Here is a tiny trained network, its code and every weight. The questions are about switching its units off for an input and a class, where a switched-off unit gives its printed mean instead of its output.

import numpy as np


def w(rows, s, z=0):
    codes = np.array(rows[::2]) - 128.0
    scale = np.full(codes.shape[1], s)
    scale[-1] = z or s
    return codes * scale


def f(y):
    return np.maximum(y, 0)


def log_softmax(a):
    a = a - a.max(-1, keepdims=True)
    return a - np.log(np.exp(a).sum(-1, keepdims=True))


def net(x, mask):
    res = np.array(x, float).reshape(1, 3) / 4 @ E
    y = f(res @ A[0][:, :-1].T + A[0][:, -1])
    res = res + np.where(mask, y, B[0][:, -1]) @ B[0][:, :-1]
    return log_softmax(res[-1] @ U[:, :-1].T + U[:, -1])


A, B = {}, {}
E = w([
[142,143,19,73,192,123,118,29],'x0',
[9,238,97,185,181,1,171,154],'x1',
[164,128,216,47,176,69,146,118],'x2',
],0.007)
A[0] = w([
[135,111,136,109,127,172,129,128,255],'neuron 0',
[140,119,71,47,144,168,126,80,114],'neuron 1',
[120,121,71,181,91,243,126,132,107],'neuron 2',
[129,107,211,154,93,193,120,179,110],'neuron 3',
[121,109,203,159,96,156,119,172,76],'neuron 4',
[174,71,148,69,102,254,119,108,104],'neuron 5',
[136,117,60,66,148,155,110,67,82],'neuron 6',
[160,119,226,9,147,136,132,103,102],'neuron 7',
[147,110,93,176,112,186,121,127,118],'neuron 8',
],0.015,0.0088)
B[0] = w([
[202,178,110,130,3,33,74,35,213],'neuron 0',
[172,126,143,163,127,170,170,117,193],'neuron 1',
[124,93,123,8,140,77,156,138,199],'neuron 2',
[179,125,151,166,133,175,170,123,208],'neuron 3',
[165,137,97,108,145,121,251,105,185],'neuron 4',
[37,168,132,199,178,130,109,166,248],'neuron 5',
[177,129,141,132,127,128,239,137,187],'neuron 6',
[103,74,107,27,148,114,131,157,217],'neuron 7',
[101,84,126,98,158,157,88,156,175],'neuron 8',
],0.025,0.014)
U = w([
[200,115,143,158,127,187,196,108,78],'0',
[11,212,115,166,166,68,134,160,174],'1',
[109,19,121,35,135,107,107,154,102],'2',
[169,150,131,153,35,112,57,56,255],'3',
[117,68,146,152,134,189,78,138,70],'4',
[118,89,145,145,132,202,88,145,71],'5',
],0.012,0.0054)

Each question gives the input, the list of numbers given to net, and the class t.
The units are the neurons (one row each of A and B). Each row of codes is followed by its name. A weight is (code - 128) times the scale printed after its matrix; where a second scale follows, it is the last column's (A, B and U).
mask holds one flag per neuron, in row order. A switched-off neuron (its flag False) gives its mean, the last column of its row in B, instead of its output. The means were averaged over made-up inputs and are rounded, as every weight is.
A unit's drop is (log p(t) with every unit on - log p(t) with that unit switched off) / (log p(t) with every unit on - log p(t) with every unit switched off).
The circuit of an input: a set's keep is (log p(t) with only the set's units on - log p(t) with every unit switched off) / (log p(t) with every unit on - log p(t) with every unit switched off). Starting from all 9 units, units are removed one at a time, each time the one whose removal leaves the highest keep (on an exact tie, the one counted first), for as long as the keep stays at least 0.8.
circuit, biggest first: the units of the circuit, biggest drop first
most important unit: the unit with the biggest drop
k most important neurons: the k neurons with the biggest drops, biggest first
drop of u: that unit's drop, to one decimal
input [-7,-3,-8], class 2: most important unit	neuron 2
input [3,2,-4], class 2: circuit, biggest first	neuron 5; neuron 3
input [-7,5,-7], class 0: 2 most important neurons	neuron 7; neuron 5
input [-2,-7,7], class 1: 2 most important neurons	neuron 5; neuron 2
input [1,4,5], class 2: 4 most important neurons	neuron 5; neuron 0; neuron 3; neuron 1
input [5,5,-4], class 0: 4 most important neurons	neuron 5; neuron 0; neuron 7; neuron 2
input [5,5,-3], class 0: 3 most important neurons	neuron 5; neuron 0; neuron 7
input [-2,1,2], class 3: 3 most important neurons	neuron 5; neuron 2; neuron 7
input [-5,-6,0], class 1: 2 most important neurons	neuron 5; neuron 1
input [-6,0,-8], class 2: 4 most important neurons	neuron 2; neuron 8; neuron 1; neuron 6
input [6,-7,2], class 1: 3 most important neurons	neuron 5; neuron 3; neuron 4
input [1,-2,-4], class 2: 3 most important neurons	neuron 2; neuron 8; neuron 3
input [-4,-5,-5], class 1: 4 most important neurons	neuron 5; neuron 7; neuron 1; neuron 6
input [-7,7,-7], class 0: circuit, biggest first	neuron 5
input [-7,7,-2], class 0: 3 most important neurons	neuron 5; neuron 0; neuron 4
input [-8,6,-8], class 0: 3 most important neurons	neuron 7; neuron 5; neuron 4
input [7,6,-7], class 0: 4 most important neurons	neuron 5; neuron 7; neuron 6; neuron 0
input [3,2,1], class 3: drop of neuron 7	0.4
input [3,-7,-4], class 1: drop of neuron 5	2.6
input [-6,-8,6], class 1: drop of neuron 5	2.9
input [-1,-3,3], class 3: drop of neuron 0	1.0
input [2,-1,-2], class 3: most important unit	neuron 7
